Below are the code and all the weights of a small trained network. Each question names an input and a target symbol and asks about switching units off, where a switched-off unit gives its printed mean instead of its output.

import numpy as np


def w(rows, s, z=0):
    codes = np.array(rows[::2]) - 128.0
    scale = np.full(codes.shape[1], s)
    scale[-1] = z or s
    return codes * scale


def norm(h):
    return h / np.sqrt((h * h).mean(-1, keepdims=True) + 1e-5)


def f(y):
    return np.maximum(y, 0)


def softmax(a):
    e = np.exp(a - a.max(-1, keepdims=True))
    return e / e.sum(-1, keepdims=True)


def log_softmax(a):
    a = a - a.max(-1, keepdims=True)
    return a - np.log(np.exp(a).sum(-1, keepdims=True))


def net(x, mask):
    ids = ['αβεζηθλμξπστφψω'.index(c) for c in x.split()]
    T = len(ids)
    res = E[ids] + P[:T]
    u = 0
    for l in range(3):
        r = norm(res)
        for j in range(3):
            rows = slice(3 * j, 3 * j + 3)
            q, k, v = (r @ M[l][rows].T for M in (Q, K, V))
            z = softmax(np.where(np.tri(T) > 0, q @ k.T / 3**0.5, -1e9)) @ v
            o = O[l][rows]
            res = res + np.where(mask[u + j], z, o[:, -1]) @ o[:, :-1]
        u += 3
        y = f(norm(res) @ A[l][:, :-1].T + A[l][:, -1])
        res = res + np.where(mask[u : u + 4], y, B[l][:, -1]) @ B[l][:, :-1]
        u += 4
    return log_softmax(norm(res)[-1] @ U[:, :-1].T + U[:, -1])


Q, K, V, O, A, B = {}, {}, {}, {}, {}, {}
E = w([
[97,143,18,175],'α',
[115,64,176,200],'β',
[85,83,153,116],'ε',
[135,185,68,143],'ζ',
[74,135,95,198],'η',
[97,115,62,173],'θ',
[97,106,168,105],'λ',
[100,50,122,165],'μ',
[176,45,74,66],'ξ',
[143,5,84,54],'π',
[179,136,195,151],'σ',
[91,122,43,154],'τ',
[189,29,163,104],'φ',
[76,49,153,159],'ψ',
[220,212,95,155],'ω',
],0.021)
P = w([
[112,157,97,194],'0',
[143,59,3,222],'1',
[139,141,96,82],'2',
[142,132,67,182],'3',
[152,138,97,78],'4',
[142,154,89,186],'5',
[165,139,91,73],'6',
[150,163,100,181],'7',
[183,147,88,68],'8',
],0.014)
Q[0] = w([
[118,170,189,196],'0.h0',
[128,127,117,48],'0.h0',
[146,111,122,39],'0.h0',
[193,250,131,160],'0.h1',
[167,155,80,107],'0.h1',
[103,201,98,62],'0.h1',
[113,59,114,204],'0.h2',
[164,126,90,244],'0.h2',
[161,143,181,44],'0.h2',
],0.017)
K[0] = w([
[168,91,56,134],'0.h0',
[153,189,196,114],'0.h0',
[132,186,217,96],'0.h0',
[144,202,97,197],'0.h1',
[132,140,78,146],'0.h1',
[127,230,73,69],'0.h1',
[79,245,122,195],'0.h2',
[170,204,73,254],'0.h2',
[222,57,132,27],'0.h2',
],0.015)
V[0] = w([
[92,124,128,85],'0.h0',
[89,224,253,119],'0.h0',
[70,106,197,117],'0.h0',
[101,170,156,77],'0.h1',
[127,76,198,152],'0.h1',
[108,155,189,184],'0.h1',
[99,167,113,250],'0.h2',
[138,194,110,180],'0.h2',
[172,47,112,159],'0.h2',
],0.011)
O[0] = w([
[124,117,121,104,124],'0.h0',
[113,171,116,255,2],'0.h0',
[99,88,77,183,135],'0.h0',
[143,143,88,228,70],'0.h1',
[109,66,117,103,144],'0.h1',
[132,58,211,143,68],'0.h1',
[33,185,154,14,147],'0.h2',
[34,99,121,76,106],'0.h2',
[192,165,153,120,190],'0.h2',
],0.0094,0.0066)
A[0] = w([
[112,25,43,112,11],'0.n0',
[176,131,247,185,63],'0.n1',
[148,145,186,46,2],'0.n2',
[130,160,70,68,30],'0.n3',
],0.013,0.0051)
B[0] = w([
[103,161,152,59,206],'0.n0',
[140,119,255,157,177],'0.n1',
[132,125,57,157,253],'0.n2',
[163,66,180,168,221],'0.n3',
],0.018,0.0044)
Q[1] = w([
[154,229,129,177],'1.h0',
[6,143,63,167],'1.h0',
[79,107,169,188],'1.h0',
[199,211,153,105],'1.h1',
[137,130,192,221],'1.h1',
[41,84,149,188],'1.h1',
[84,158,185,254],'1.h2',
[128,102,201,182],'1.h2',
[151,189,108,223],'1.h2',
],0.0092)
K[1] = w([
[152,44,53,76],'1.h0',
[195,124,133,211],'1.h0',
[121,64,140,172],'1.h0',
[239,102,1,117],'1.h1',
[188,134,124,196],'1.h1',
[51,119,214,172],'1.h1',
[202,70,100,151],'1.h2',
[175,50,121,123],'1.h2',
[192,101,83,71],'1.h2',
],0.0098)
V[1] = w([
[32,110,186,222],'1.h0',
[254,113,141,94],'1.h0',
[190,106,165,137],'1.h0',
[59,150,113,179],'1.h1',
[94,131,182,227],'1.h1',
[145,91,81,154],'1.h1',
[79,195,111,193],'1.h2',
[167,105,144,81],'1.h2',
[112,35,151,157],'1.h2',
],0.0091)
O[1] = w([
[168,174,151,180,36],'1.h0',
[94,149,191,44,149],'1.h0',
[104,178,214,85,112],'1.h0',
[126,97,94,148,52],'1.h1',
[180,178,137,148,2],'1.h1',
[64,48,130,127,137],'1.h1',
[196,77,1,100,49],'1.h2',
[116,112,199,111,171],'1.h2',
[236,139,204,99,154],'1.h2',
],0.0082,0.0059)
A[1] = w([
[245,247,152,86,119],'1.n0',
[63,168,128,239,96],'1.n1',
[189,194,140,114,5],'1.n2',
[255,63,147,176,139],'1.n3',
],0.0079,0.013)
B[1] = w([
[123,251,81,145,168],'1.n0',
[78,104,51,180,149],'1.n1',
[219,181,75,63,128],'1.n2',
[233,87,156,59,253],'1.n3',
],0.014,0.0054)
Q[2] = w([
[184,153,51,58],'2.h0',
[96,86,107,77],'2.h0',
[60,97,166,160],'2.h0',
[163,59,144,125],'2.h1',
[134,141,134,184],'2.h1',
[124,146,150,255],'2.h1',
[107,33,144,164],'2.h2',
[123,178,78,89],'2.h2',
[156,214,194,162],'2.h2',
],0.012)
K[2] = w([
[155,72,152,174],'2.h0',
[66,52,64,164],'2.h0',
[77,162,121,96],'2.h0',
[134,86,106,113],'2.h1',
[156,149,86,90],'2.h1',
[193,130,93,74],'2.h1',
[86,255,110,155],'2.h2',
[108,32,126,139],'2.h2',
[217,112,70,70],'2.h2',
],0.013)
V[2] = w([
[126,227,89,199],'2.h0',
[93,199,34,132],'2.h0',
[182,145,74,38],'2.h0',
[166,178,1,167],'2.h1',
[184,200,132,73],'2.h1',
[14,58,44,70],'2.h1',
[110,164,127,67],'2.h2',
[135,18,80,125],'2.h2',
[119,241,124,103],'2.h2',
],0.0097)
O[2] = w([
[186,91,138,70,2],'2.h0',
[163,245,79,95,52],'2.h0',
[184,110,64,179,191],'2.h0',
[128,230,158,77,66],'2.h1',
[143,159,44,133,115],'2.h1',
[77,183,195,200,235],'2.h1',
[170,139,67,170,162],'2.h2',
[113,72,115,137,206],'2.h2',
[154,144,112,150,78],'2.h2',
],0.011,0.0056)
A[2] = w([
[191,58,117,93,84],'2.n0',
[137,109,140,150,7],'2.n1',
[56,126,20,165,78],'2.n2',
[146,145,173,4,153],'2.n3',
],0.012,0.014)
B[2] = w([
[75,111,37,186,176],'2.n0',
[153,247,88,151,128],'2.n1',
[19,182,147,61,148],'2.n2',
[193,225,105,187,255],'2.n3',
],0.013,0.008)
U = w([
[96,146,84,158,111],'α',
[160,162,244,145,115],'β',
[179,78,167,122,173],'ε',
[111,120,117,148,93],'ζ',
[117,144,125,139,147],'η',
[141,81,67,129,3],'θ',
[99,138,105,166,115],'λ',
[129,193,89,191,108],'μ',
[117,124,127,183,150],'ξ',
[128,82,150,79,131],'π',
[178,83,8,120,30],'σ',
[112,119,123,249,191],'τ',
[217,193,113,80,118],'φ',
[103,69,124,99,148],'ψ',
[104,127,112,142,104],'ω',
],0.013,0.0036)

Each question gives the input, a string of symbols that net reads in full, and the target symbol t.
The units are the heads (3 rows each of Q, K, V and O) and the neurons (one row each of A and B). Each row of codes is followed by its name. A weight is (code - 128) times the scale printed after its matrix; where a second scale follows, it is the last column's (O, A, B and U).
mask holds one flag per unit, layer by layer, with each layer's heads first. A switched-off unit (its flag False) gives its mean, the last column of its rows in O or B, instead of its output. The means were averaged over made-up inputs and are rounded, as every weight is.
A unit's drop is (log p(t) with every unit on - log p(t) with that unit switched off) / (log p(t) with every unit on - log p(t) with every unit switched off).
The circuit of an input: a set's keep is (log p(t) with only the set's units on - log p(t) with every unit switched off) / (log p(t) with every unit on - log p(t) with every unit switched off). Starting from the 12 units with the biggest drops (on a tie, the unit counted first), units are removed one at a time, each time the one whose removal leaves the highest keep (on an exact tie, the one counted first), for as long as the keep stays at least 0.8.
units of the circuit, in order: the units of the circuit, biggest drop first
most important unit: the unit with the biggest drop
top k neurons: the k neurons with the biggest drops, biggest first
top k neurons in layer l: the k neurons of layer l with the biggest drops, biggest first
which heads matter: for each layer, one digit per head in row order, 1 if its drop is at least 0.15 and else 0, layers parted by /
drop of u: that unit's drop, to one decimal
input λ σ λ λ φ π λ π, target φ: units of the circuit, in order => (0.h0; 2.n3; 0.n0; 2.h1)
input σ λ λ σ, target σ: most important unit => 2.h1
input σ ε λ α, target σ: top 2 neurons in layer 2 => (2.n3; 2.n0)
input λ ζ ξ φ ξ φ φ λ, target φ: units of the circuit, in order => (0.h0; 2.n3)
input λ ψ λ φ ζ α φ ξ, target φ: top 2 neurons => (2.n3; 0.n0)
input λ σ φ λ ξ ζ, target φ: units of the circuit, in order => (0.h0; 2.h1)
input ε ω φ ω φ β, target β: which heads matter => 111 / 110 / 010
input λ α η ζ π μ, target φ: which heads matter => 101 / 101 / 010
input ε μ φ λ λ μ, target β: units of the circuit, in order => (0.h2; 1.h0; 2.h1; 0.h0)
input σ φ α λ ψ θ λ β, target σ: which heads matter => 111 / 000 / 010
input ε λ φ φ φ ξ, target β: which heads matter => 111 / 100 / 010
input λ ζ ξ λ ξ σ, target φ: which heads matter => 101 / 101 / 000
input ε ξ ω λ, target β: top 2 neurons => (0.n3; 2.n3)
input σ λ λ, target τ: units of the circuit, in order => (0.h1)
input ε σ ω σ ζ λ λ φ, target β: which heads matter => 111 / 110 / 010
input λ λ ε ε, target φ: which heads matter => 100 / 101 / 000
input λ ω ξ α, target φ: top 2 neurons => (2.n3; 0.n3)
input λ φ ζ λ ε φ ω π, target φ: which heads matter => 100 / 101 / 110
input ε φ σ α, target β: which heads matter => 111 / 100 / 010
input λ λ ζ ζ, target φ: units of the circuit, in order => (0.h0)
input λ ε σ φ, target φ: which heads matter => 101 / 101 / 000
input φ φ ζ σ, target ψ: which heads matter => 001 / 000 / 010
input λ λ ε λ α φ, target φ: which heads matter => 100 / 101 / 010
input ε λ λ φ ξ λ η φ, target β: top 2 neurons => (0.n3; 1.n1)
input σ λ μ λ ε ζ, target σ: top 2 neurons => (0.n3; 0.n1)
input λ ψ λ θ, target φ: drop of 0.h1 => 0.1
input φ λ λ λ φ λ, target ψ: drop of 0.h2 => 0.9
